Each row of numbers belongs to one of the objects below and depends on some of the facts about them. Some rows are named. Which object is each other row?

How the objects are related:
θ: refers to; ξ: hangs directly under; ω: is of sort
staguvin {ω=64}
gedi {ξ=ketre, ω=247}
gemok {ξ=zigek, ω=64}
plipar {θ=roklen, ξ=budek, ω=247}
vikis {θ=plivi, ξ=kevuk, ω=247}
mobribik {ξ=gudo, ω=247}
trokufli {ξ=stogran, ω=64}
trelezi {ξ=gudo, ω=64}
treri {ξ=gebom, ω=64}
broma {θ=grestun, ξ=dretre, ω=64}
plena {ξ=stutro, ω=64}
flizu {θ=treri, ξ=gebom, ω=247}
zuflim {ξ=subu, ω=64}
stutro {ω=64}
dretre {ω=64}
lutri {ξ=kevuk, ω=64}
stogran {ω=64}
plutrel {θ=tridibim, latri, tutra, ξ=stogran, ω=64}
tidel {ξ=subu, ω=247}
vokil {θ=dradran, ξ=stopus, ω=64}
trovimo {ω=64}
plivi {θ=brepo, ξ=kevuk, ω=247}
zezis {θ=pleskam, ξ=gebom, ω=247}
plaske {θ=klezas, ξ=dretre, ω=64}
kifadral {ξ=brubri, ω=64}
brevak {θ=gedi, ξ=ketre, ω=64}
naba {ξ=budek, ω=64}
zigek {ω=64}
gudo {ω=64}
difi {θ=vupla, ξ=gudo, ω=247}
klububrer {ξ=kevuk, ω=64}
vuklak {ξ=trovimo, ω=247}
neflar {θ=datol, ξ=stutro, ω=64}
plefom {ξ=raku, ω=64}
drukles {ξ=brubri, ω=247}
mifi {ξ=paklok, ω=64}
rosko {ξ=raku, ω=64}
rade {ξ=bobadro, ω=247}
lebak {θ=floskor, ξ=zigek, ω=64}
subu {ω=247}
grarik {θ=plefom, ξ=raku, ω=64}
grevel {ξ=kevuk, ω=64}
gebom {ω=64}
nili {θ=pigun, ξ=budek, ω=64}
siko {θ=pluba, ξ=subu, ω=247}
figrem {θ=zuflim, ξ=subu, ω=247}
geril {ξ=stapam, ω=247}
plegan {ξ=stogran, ω=64}
fetrol {θ=plena, stoten, ξ=stutro, ω=247}
dekler {θ=klopalos, ξ=staguvin, ω=247}
gripaskim {ξ=paklok, ω=64}
gasto {ξ=ketre, ω=64}
klezas {ξ=dretre, ω=64}
ruvo {ξ=budek, ω=247}
stapam {ω=247}
brubri {ω=247}
nefizal {ξ=dretre, ω=247}
klopalos {ξ=staguvin, ω=64}
vupla {θ=plostal, ξ=gudo, ω=247}
sipegrul {ξ=trovimo, ω=64}
pluba {ξ=subu, ω=64}
zisek {θ=mifi, ξ=paklok, ω=64}
mugras {θ=gredives, ξ=subu, ω=247}
stozibros {θ=klezas, ξ=dretre, ω=64}
brogrur {ξ=gebom, ω=64}
raku {ω=64}
baflal {ξ=bobadro, ω=64}
sidrik {θ=klububrer, ξ=kevuk, ω=64}
kisa {θ=kazistin, ξ=bobadro, ω=64}
roklen {θ=ruvo, ξ=budek, ω=247}
grerur {θ=plisi, ξ=bobadro, ω=64}
klalo {ξ=gebom, ω=64}
niklo {ξ=paklok, ω=64}
stamupli {ξ=stapam, ω=64}
bebepan {θ=vokil, ξ=stopus, ω=64}
pleskam {ξ=gebom, ω=64}
gredives {ξ=subu, ω=64}
gabruk {θ=vaklok, ξ=stopus, ω=247}
venur {ξ=stutro, ω=247}
miflen {ξ=kevuk, ω=247}
fekla {ξ=stogran, ω=247}
trerelil {θ=kazistin, ξ=bobadro, ω=247}
kazistin {θ=kisa, ξ=bobadro, ω=247}
troli {θ=grarik, ξ=raku, ω=64}
stoten {θ=kledrum, ξ=stutro, ω=247}
grestun {ξ=dretre, ω=247}
boru {θ=sipegrul, ξ=trovimo, ω=247}
liba {ξ=dretre, ω=64}
veskol {θ=plutrel, tutra, ξ=stogran, ω=247}
gidin {ξ=paklok, ω=247}
vovem {θ=plegan, ξ=stogran, ω=64}
bribe {θ=roklen, ξ=budek, ω=247}
datol {θ=venur, ξ=stutro, ω=64}
ketre {ω=247}
putren {θ=plisi, ξ=bobadro, ω=247}
luralir {ξ=staguvin, ω=247}
gapluplon {ξ=ketre, ω=64}
truflun {ξ=budek, ω=247}
zisur {ξ=zigek, ω=247}
pigun {ξ=budek, ω=247}
dradran {ξ=stopus, ω=64}
brepo {θ=grevel, ξ=kevuk, ω=247}
plostal {ξ=gudo, ω=64}
vadu {ξ=subu, ω=64}
tutra {θ=tridibim, ξ=stogran, ω=247}
vaklok {ξ=stopus, ω=64}
flutin {θ=drukles, ξ=brubri, ω=64}
drite {θ=niklo, ξ=paklok, ω=247}
paklok {ω=64}
brisuru {ξ=dretre, ω=64}
fegek {θ=liba, ξ=dretre, ω=64}
latri {ξ=stogran, ω=64}
bobadro {ω=247}
tridibim {ξ=stogran, ω=247}
kevuk {ω=247}
kledrum {ξ=stutro, ω=247}
plisi {ξ=bobadro, ω=247}
sabren {ξ=stopus, ω=247}
floskor {ξ=zigek, ω=64}
kaplon {θ=klalo, ξ=gebom, ω=247}
budek {ω=247}
budrilur {ξ=stutro, ω=247}
stopus {ω=247}
pluravos {θ=klububrer, ξ=kevuk, ω=64}
stupur {ξ=trovimo, ω=64}
klugok {ξ=stopus, ω=64}

Known rows:
kazistin: [ -3  -6   9   2  -8   2   0   3  -3  -2  -3   4   1   1 -10   0  -6  -4
  -2   0   8  -3 -10  -8  -3   1  -3   0   9  -7]
bribe: [  1 -17 -17   7   3  22 -13  -1   3  39  -3   4  -9  30 -17   1  -1  -1
   1 -12 -30   6 -18   7   8 -35 -43  -6   9  22]
nefizal: [ -3   6  -4  -2   0   6   5  -3   3   3   0  11   8   0  -5   3  -4  -4
 -10  -7   2   2 -15  -4  -3  -6   1   4   1   0]
liba: [  5   6 -11  -3   2  -4   2  -5  -1   8   2   0   4  -8   0  -4   5   3
  15   5   5 -10 -21  -2 -13  13  11   1  -2  -2]
broma: [  9  20  -9  -6  -1   1  -1  -5   1   1   0   3   4 -10   5  -3   6 -14
 -16  -6   1  -1  -5   4   3   1 -10   1   1   5]
stozibros: [  9  21  -9  -7  -2   1  -1  -4   1  -4  -1   4   5 -10   5  -4   8 -16
 -21  -8   1   0  -7   4   6   2 -14   2   1   4]
mobribik: [-5 -3  4  1  0  4  2  2  1 -3 -1  6  2  6 -4  3 -4  1 -6 -3  2  4 -3 -4
  1 -7  1  3  1 -2]
grevel: [ -9  17   7  16   6 -11  -4 -13 -17  24   6   3 -14   8  33  20   0  10
  41 -16  14  -4  34   0 -38  18  29  -5 -10   5]
miflen: [-5 -6  5 -3 -1  3 -3  2  5 -3  2 12 -2  8  0  3 -7  0 -5 -9 -7 16  0 -3
 -3 -1 -2 -4 -1 -6]
plefom: [  3  -4  -3   1   0  -6  -1   0  -3  -1   2  -4  -1  -2  -1  -5   7   7
  18   7   5  -8 -12  -3  -8  15  10  -1  -2  -6]
plegan: [  0   2  -3   6  -4  -7   0  -3  -5   4   1  -7   2  -3  -3  -7   6  22
  13  12  -2  -1  -4   0 -12   7  16  -5  -2  -7]
vovem: [  5  16  -1   3  -7  -2  -3  -3  -3  -4  -1  -4   2  -5   3  -6   7   6
 -20   0  -6   8  10   6   4  -5  -6  -5   0   1]
tridibim: [-25 -19  -1  22  11  -8  43  -7  -2  20   2  -6   4 -16  -5  -4 -28  11
  24  19 -32  -6  -3   0  18  -1  19  -8  -5 -15]
latri: [-13  -9  -6  17  10 -14  36 -10  -5  20   3 -14   0 -25   4 -10 -17   6
  25  22 -32 -11   5   7  20   8  12 -11  -5 -10]
gabruk: [ -3   3   5  -1  -2   6   0   2   1  -8  -3   7   3   5  -3   3  -3  -8
 -23  -9   1   8   4  -1  10 -11 -10   2   2   1]
klugok: [ 5  2 -2 -1  1 -3 -3 -1 -3  0  0 -4 -2 -4  3 -3  5 -1  4  3  1 -5  1  2
 -1  6 -1 -1  0  1]
tidel: [-5 -7  4  0  6  6  0  1 -1 -9 -2  5  4  8 -6  5 -3  4  4 -4  2  6  1 -3
  8 -5  5  3 -2 -1]
vadu: [ 5  0 -3 -3  7 -1 -5 -2 -5 -6  0 -4  0 -2  2 -1  6  3 14  2  2 -2  5  3
  5  7  5 -1 -4  2]
trovimo: [ 5  4 -4  1 -3 -5  1  3  7 -3  3 -7 -3 -1  6 -2  5 -1  6  4  0 -6  3  1
 -1  5 -1  3 -1  4]
dretre: [  6  13 -11  -2  -2  -3   5  -1   9   3   3  -2   2  -5   6  -2   4  -5
   2   1   1  -9  -9   0  -5   5   0   5   0   5]
bobadro: [ -3  -2   8   3 -10   2   4   6   7  -2  -2  -1  -1   4  -4   3  -7  -6
  -4   0   5  -5  -1  -7  -1  -5  -5   4   9   0]

Which object is each row?
No name comes twice in this set of rows, the named rows included.
[  4   4 -11  -2   2  -5   3  -4  -2   5   3   1   5  -7  -2  -5   6   5
  20   7   7 -12 -27  -4 -14  17  14   2  -2  -5] => klezas
[ 5  0 -2 -5  0 -4 -7 -1  2  0  4  3 -6 -1  7 -3  2 -2  6 -3 -9  8  3  3
 -5 11 -4 -7 -3 -3] => lutri
[-10  -9   2   4  -1   1   8   9   5   1   0   2  -1  11   0   4  -2  -3
 -23  -1   6  -3  -8  -2   0 -11  -3   9  -4   0] => budek
[-14  24  16  14   2   1  -3 -10 -10  11   1  16  -9  15  30  26  -9  -6
  -3 -34   9  14  45   1 -18  -7   8  -2  -7  10] => vikis
[ -1 -25  11 -33  10   5 -12   4  12   6   3 -10  13 -16 -11  12 -16  25
   3  26  15   5  24  -1 -27 -17  35   6  -3   0] => kledrum
[  9 -18   4 -35  10  -2 -16   0   8   8   4 -19   9 -25  -3   6  -7  23
  12  31  14  -3  27   5 -28  -5  33   2  -4   3] => plena
[ -2 -29 -20  10   6  20 -11  -1   2  47  -1   2 -10  33 -23   0  -2  14
  28  -3 -29  -1 -31   2  -5 -26 -27  -6   7  17] => roklen
[ -8   2   5   7  -6   3   3   0   0  -2  -2   3   6   5  -7   0  -3  16
 -14  -1  -4  12   0  -2  -2 -12   6  -1   0  -5] => fekla
[-10   5  -5  15   8 -10  35 -10  -3  13   0 -12   0 -28  10  -9 -17 -12
  -6  11 -37  -2  21  14  37  -4  -9 -12  -4  -3] => plutrel
[ -5   0  -5   0   1   4   7  -2   2   5   1  10   8   2  -8   2  -4   4
   5  -1   4  -2 -25  -8 -10   0  11   4   0  -5] => grestun
[-23 -12   1  20   9  -6  41  -7  -1  16   1  -5   4 -17  -2  -4 -27   3
   8  13 -34  -1   5   3  26  -6   9  -8  -3 -12] => tutra
[-18   4   3  16   5  -1  36  -7   1   7  -3  -1   4 -18   4  -3 -25 -15
 -28   1 -37   9  22  10  43 -20 -14  -8  -2  -3] => veskol

The same objects again, as new rows of numbers:
Some rows with their names:
subu: [ 5 -6 -5 -2  2  4  2  1  4 -5 -2  2 -2  6  4 -1  1 -1  2  8 -3 -1  0  6
  8  2]
staguvin: [-7  3  2 -1  1 -4  0  2  0  0 -3  4  3 -3 -1 -6 -3  5 -6 -5  2  1  2 -2
  0 -4]
kazistin: [  1 -10  -3   1   0   7  -5  -2  22  -3  11 -12 -10   4  -5   4  -5   2
   9   8   1  -3  -4   4   4   5]
treri: [-16   3   3  -1   4 -10   5  11   2  -3  -2   7   1  -8  -2  27  12  -2
  -6  11  -5   6   2  -6  -3   1]
stapam: [ 6 -6 -4 -2  1  4  1  1  3 -5 -2  1 -3  6  3  0  2 -2  3  7 -3 -2  0  5
  7  2]
gedi: [ -8  14  -2  -1   2  -8   8  11  15  -4 -16  20 -14  -6 -11  46  13  -7
  13  23 -21   4  -8   1  16  12]
klopalos: [-14  -2   2  -1   1 -10   3   5   5  -4   5  -2   2  -5   1  24  12  -1
  -9   3  -1   9   1  -5  -5   1]
boru: [ 12  -7  -7   4 -11  15 -17  -7  -4   3  17  -3 -10  10  -6 -50 -19  -3
   5 -13  23  -8  13   8   5  -4]
roklen: [ 7 -3 -5  1 -4  5 -4 -2  0 -2  5  0 -7  6  0 -8 -1 -4  4  0  4 -1  4  5
  6  2]
dradran: [-12 -12   0  -1  -2 -10   2  -3   7  -8  13 -15   5   2   8  20  13   2
 -15  -8   3  13   0  -3 -10   0]
pigun: [ 1 -9 -5 -2  2 -2  6  5  0 -9  3 -1 -1  5  9 28 18 -8 -3 15 -6  7  2  2
  3  5]
zezis: [ 22 -20   2  -3  14  22   3   5 -10   4   4 -15  12   5  14 -15  -4  -2
   6  24   1 -16   2  -1 -10  -4]
pleskam: [-13 -21   5  -4  16   4   5  22   2  -3  14  -9  12  -8   9  20  13  -2
 -11  35   5  -2  13 -10 -17  -5]
miflen: [ 9 -5 -4 -2 -1  0 -6 -2  5  0  2  2 -1  6  1 29  7 -4  2  2 -1 -4 -1  2
  5  4]
gripaskim: [-6  4  3  1  0 -3 -1  0 -2  2  0  1  2 -4 -3 -2 -2  2 -3 -5  2  1  1 -4
 -4 -2]
flutin: [  3   8   7   2   1   1  -1  -7   3   9  -5  -6   3  -4  -5 -12 -14   9
   6 -13  -2  -6 -10  -3  -5  -2]
rosko: [-5  4  3  1  0 -4 -1  1 -1  3  0  1  2 -4 -2 -2 -1  2 -3 -5  2  1  1 -3
 -4 -2]
plefom: [-19  -7   0   1  -2  -6  -4   8  10  -5  15  -2  -3  -4  -4   9   6  -1
 -10   4  10   7  10  -4  -5  -1]
trelezi: [-6  4  3  1  0 -4 -1  1 -2  2  0  1  2 -4 -2 -1 -1  2 -3 -5  2  1  0 -3
 -4 -2]
plutrel: [-12   2  -1   1   3  -6   1  -4   0   1   7 -11   0  -4   1 -18   3   4
  -2   2   2   2   3   0 -10  -5]
putren: [ 16   9  -2   2  -3   9  -3  -6  -8   6  -9   8  -5   4  -4 -22 -12  -2
  13  -5  -2  -9  -3   5   9   1]

Rows to name:
No name comes twice in this set of rows, the named rows included.
[-12  -2   3   2  -1  -2  -6   0  19   2   9  -9  -5  -5 -10  -2 -10   8
   1  -4   6  -1  -2  -3  -3  -1] => kisa
[-16  11   0  -2  -2 -16  -3   8   3   1  -5  21  -1  -8  -8  47  14  -4
  -8   0  -3   5   5  -6   4   2] => grevel
[ -1  -6   2   0  -3  -6   0 -12  -2  -2   8 -16   8   3   8  -1   3   6
 -11 -19   4   8  -4  -1 -10  -2] => vokil
[ 12  -5  -1   2  -1  11  -6 -10  14   3   5 -14  -7   6  -5 -17 -16   5
  14  -4   2  -9  -9   6   4   3] => trerelil
[-24  -8  -5   3 -10  -2 -15  10   8  -4  27   2 -10  -3 -11 -15  -2  -3
 -11  -2  27   6  23  -2  -2  -5] => sipegrul
[ -1 -15  -4  -3   5   2   4  10   4  -9   8  -3  -1   3   8  26  17  -8
  -2  24  -3   3   5   1   0   4] => venur
[-23   3   1   1   2  -4  -4  21   7   0   5  16  -7 -12 -13  12   3  -4
  -2  19   6   0  15  -6   1  -2] => klalo
[-23  -3  -3   0   4 -11   3   4   7  -5  13 -10  -3  -6   1   2  13   1
  -6  13   1   8   7  -2  -9  -3] => latri
[ 10  -1   3   1  -5  -1  -1 -20  -9   4   2 -19  11   6   9 -23  -8   9
  -6 -31   5   2  -9   0 -10  -5] => bebepan
[  8   5   5   1   2   3   0  -5 -15   8  -6  -2  11  -2   4 -22  -9   4
  -1 -12   3  -6  -2  -3  -8  -6] => neflar
[  5   7   2   0  10   4   6  -1 -27  10  -7  -3  12  -6   9 -40  -2   2
   2   7  -2 -10   5  -3 -14 -11] => vovem

